Here is a tiny trained network, its code and every weight. The questions are about switching its units off for an input and a target symbol, where a switched-off unit gives its printed mean instead of its output.

import numpy as np


def w(rows, s, z=0):
    codes = np.array(rows[::2]) - 128.0
    scale = np.full(codes.shape[1], s)
    scale[-1] = z or s
    return codes * scale


def f(y):
    return y / 2 * (1 + np.tanh(0.7978845608 * (y + 0.044715 * y**3)))


def softmax(a):
    e = np.exp(a - a.max(-1, keepdims=True))
    return e / e.sum(-1, keepdims=True)


def log_softmax(a):
    a = a - a.max(-1, keepdims=True)
    return a - np.log(np.exp(a).sum(-1, keepdims=True))


def net(x, mask):
    ids = ['ΓΣΦΩαβεζηθλμψ'.index(c) for c in x.split()]
    T = len(ids)
    res = E[ids] + P[:T]
    u = 0
    for l in range(3):
        r = res
        for j in range(2):
            rows = slice(3 * j, 3 * j + 3)
            q, k, v = (r @ M[l][rows].T for M in (Q, K, V))
            z = softmax(np.where(np.tri(T) > 0, q @ k.T / 3**0.5, -1e9)) @ v
            o = O[l][rows]
            res = res + np.where(mask[u + j], z, o[:, -1]) @ o[:, :-1]
        u += 2
        y = f(res @ A[l][:, :-1].T + A[l][:, -1])
        res = res + np.where(mask[u : u + 8], y, B[l][:, -1]) @ B[l][:, :-1]
        u += 8
    return log_softmax(res[-1] @ U[:, :-1].T + U[:, -1])


Q, K, V, O, A, B = {}, {}, {}, {}, {}, {}
E = w([
[157,163,58],'Γ',
[54,2,117],'Σ',
[176,132,65],'Φ',
[185,125,89],'Ω',
[188,133,111],'α',
[189,128,122],'β',
[190,129,120],'ε',
[196,133,156],'ζ',
[192,136,175],'η',
[194,136,222],'θ',
[52,132,203],'λ',
[150,208,133],'μ',
[173,200,193],'ψ',
],0.0068)
P = w([
[78,106,104],'0',
[200,134,87],'1',
[77,153,180],'2',
[197,223,90],'3',
[90,213,195],'4',
[201,253,59],'5',
],0.0034)
Q[0] = w([
[100,55,7],'L0H0',
[42,108,50],'L0H0',
[115,166,137],'L0H0',
[107,235,103],'L0H1',
[123,155,116],'L0H1',
[118,77,68],'L0H1',
],0.018)
K[0] = w([
[96,117,5],'L0H0',
[72,75,53],'L0H0',
[130,99,131],'L0H0',
[170,177,121],'L0H1',
[139,142,120],'L0H1',
[103,114,55],'L0H1',
],0.021)
V[0] = w([
[125,131,130],'L0H0',
[53,176,139],'L0H0',
[42,184,137],'L0H0',
[123,131,110],'L0H1',
[71,86,48],'L0H1',
[41,72,2],'L0H1',
],0.0036)
O[0] = w([
[132,133,136,129],'L0H0',
[169,167,161,110],'L0H0',
[180,175,170,106],'L0H0',
[119,138,114,122],'L0H1',
[114,182,39,43],'L0H1',
[106,199,2,2],'L0H1',
],0.0041,0.00091)
A[0] = w([
[81,142,21,80],'L0N0',
[97,127,131,3],'L0N1',
[125,110,123,17],'L0N2',
[231,95,190,114],'L0N3',
[129,128,127,131],'L0N4',
[142,118,121,19],'L0N5',
[207,245,108,137],'L0N6',
[96,232,146,127],'L0N7',
],0.012,0.0027)
B[0] = w([
[167,193,123,123],'L0N0',
[87,65,118,91],'L0N1',
[80,87,99,93],'L0N2',
[196,180,93,197],'L0N3',
[128,129,128,129],'L0N4',
[103,84,94,98],'L0N5',
[248,33,137,252],'L0N6',
[150,79,210,168],'L0N7',
],0.015,0.0036)
Q[1] = w([
[159,253,142],'L1H0',
[177,140,134],'L1H0',
[146,159,131],'L1H0',
[92,66,151],'L1H1',
[107,231,70],'L1H1',
[94,132,94],'L1H1',
],0.017)
K[1] = w([
[131,35,223],'L1H0',
[128,159,209],'L1H0',
[130,121,162],'L1H0',
[155,232,85],'L1H1',
[72,4,53],'L1H1',
[137,148,70],'L1H1',
],0.015)
V[1] = w([
[135,69,226],'L1H0',
[130,2,155],'L1H0',
[126,241,169],'L1H0',
[109,110,131],'L1H1',
[72,107,141],'L1H1',
[186,187,125],'L1H1',
],0.0039)
O[1] = w([
[97,218,228,218],'L1H0',
[45,122,158,138],'L1H0',
[220,175,132,176],'L1H0',
[116,154,118,89],'L1H1',
[67,240,67,20],'L1H1',
[218,4,195,253],'L1H1',
],0.0028,0.0022)
A[1] = w([
[156,140,107,84],'L1N0',
[59,7,75,72],'L1N1',
[106,173,60,113],'L1N2',
[150,143,112,103],'L1N3',
[156,140,107,84],'L1N4',
[51,128,194,104],'L1N5',
[31,79,151,4],'L1N6',
[110,176,124,39],'L1N7',
],0.013,0.0042)
B[1] = w([
[174,92,118,252],'L1N0',
[144,184,175,103],'L1N1',
[87,85,79,86],'L1N2',
[159,98,120,224],'L1N3',
[172,93,118,252],'L1N4',
[135,29,120,203],'L1N5',
[253,129,69,146],'L1N6',
[180,183,53,61],'L1N7',
],0.02,0.0019)
Q[2] = w([
[223,236,249],'L2H0',
[43,142,176],'L2H0',
[59,126,110],'L2H0',
[114,121,198],'L2H1',
[125,73,205],'L2H1',
[94,105,204],'L2H1',
],0.017)
K[2] = w([
[139,50,252],'L2H0',
[111,69,85],'L2H0',
[111,118,95],'L2H0',
[133,136,164],'L2H1',
[152,109,204],'L2H1',
[122,128,187],'L2H1',
],0.022)
V[2] = w([
[129,104,219],'L2H0',
[152,170,97],'L2H0',
[40,10,117],'L2H0',
[119,107,102],'L2H1',
[98,65,2],'L2H1',
[96,22,192],'L2H1',
],0.0083)
O[2] = w([
[117,201,152,253],'L2H0',
[121,107,81,115],'L2H0',
[172,89,254,6],'L2H0',
[135,114,158,110],'L2H1',
[153,49,239,24],'L2H1',
[143,212,226,253],'L2H1',
],0.009,0.0055)
A[2] = w([
[150,96,120,39],'L2N0',
[54,181,100,5],'L2N1',
[7,117,149,176],'L2N2',
[105,98,119,61],'L2N3',
[100,152,151,233],'L2N4',
[82,67,119,146],'L2N5',
[84,152,168,3],'L2N6',
[74,178,102,247],'L2N7',
],0.018,0.0056)
B[2] = w([
[124,186,138,190],'L2N0',
[229,236,135,190],'L2N1',
[252,130,83,158],'L2N2',
[38,211,108,115],'L2N3',
[75,133,241,210],'L2N4',
[89,205,154,135],'L2N5',
[164,159,17,166],'L2N6',
[45,70,64,254],'L2N7',
],0.035,0.0063)
U = w([
[253,70,84,229],'Γ',
[178,214,139,87],'Σ',
[121,195,152,105],'Φ',
[110,136,154,128],'Ω',
[114,73,152,172],'α',
[106,75,143,163],'β',
[104,68,148,180],'ε',
[94,49,101,157],'ζ',
[92,91,84,122],'η',
[129,120,37,7],'θ',
[120,117,251,130],'λ',
[29,173,176,102],'μ',
[71,245,115,3],'ψ',
],0.0053,0.0067)

Each question gives the input, a string of symbols that net reads in full, and the target symbol t.
The units are the heads (3 rows each of Q, K, V and O) and the neurons (one row each of A and B). Each row of codes is followed by its name. A weight is (code - 128) times the scale printed after its matrix; where a second scale follows, it is the last column's (O, A, B and U).
mask holds one flag per unit, layer by layer, with each layer's heads first. A switched-off unit (its flag False) gives its mean, the last column of its rows in O or B, instead of its output. The means were averaged over made-up inputs and are rounded, as every weight is.
A unit's drop is (log p(t) with every unit on - log p(t) with that unit switched off) / (log p(t) with every unit on - log p(t) with every unit switched off).
unit that matters most: the unit with the biggest drop
k most important neurons: the k neurons with the biggest drops, biggest first
top k neurons in layer l: the k neurons of layer l with the biggest drops, biggest first
heads that matter: for each layer, one digit per head in row order, 1 if its drop is at least 0.15 and else 0, layers parted by /
input β ψ λ Σ, target Γ: heads that matter -> 01 / 01 / 00
input ζ λ ψ λ λ, target ψ: heads that matter -> 00 / 00 / 10
input θ Σ ζ, target θ: heads that matter -> 00 / 00 / 11
input ψ ζ ζ, target ψ: top 2 neurons in layer 1 -> (L1N5; L1N6)
input β η μ, target μ: unit that matters most -> L2N4
input ε Γ ζ, target ζ: top 3 neurons in layer 0 -> (L0N3; L0N6; L0N7)
input α Ω β λ η ψ, target Γ: 2 most important neurons -> (L0N6; L2N4)
input ζ λ ψ Σ Γ, target ψ: 2 most important neurons -> (L2N1; L2N7)
input λ Σ λ Φ ζ, target λ: heads that matter -> 10 / 00 / 10
input λ Φ Φ, target λ: heads that matter -> 00 / 00 / 10
input ζ θ Σ, target θ: heads that matter -> 01 / 00 / 11
input β ε α ψ, target Γ: 2 most important neurons -> (L0N6; L2N4)
input λ α λ Φ Γ, target λ: heads that matter -> 00 / 00 / 00
input ε θ ε, target θ: unit that matters most -> L2N7
input θ α α, target θ: top 3 neurons in layer 1 -> (L1N5; L1N2; L1N1)
input θ Ω η λ λ, target λ: 3 most important neurons -> (L1N6; L0N7; L0N3)
input Γ Σ Ω λ μ Σ, target Σ: heads that matter -> 01 / 01 / 11
input Γ Γ Σ ε ε μ, target Γ: 3 most important neurons -> (L0N6; L2N4; L0N7)
input λ α μ ψ Ω, target ψ: 4 most important neurons -> (L2N1; L2N7; L0N6; L0N7)
input λ ζ β, target λ: heads that matter -> 00 / 00 / 10
input Γ ε β ψ ζ, target ψ: unit that matters most -> L2N1
input λ ψ θ η α, target θ: 3 most important neurons -> (L0N6; L2N7; L0N3)
input θ Σ ε θ η, target θ: top 2 neurons in layer 2 -> (L2N7; L2N1)
input α μ ζ, target μ: heads that matter -> 00 / 10 / 00
input Γ λ λ θ ε, target λ: 3 most important neurons -> (L1N5; L0N7; L2N4)
input β η Σ β ζ, target ζ: heads that matter -> 00 / 00 / 11
input λ Ω λ β θ, target λ: 4 most important neurons -> (L1N5; L0N7; L0N3; L2N4)
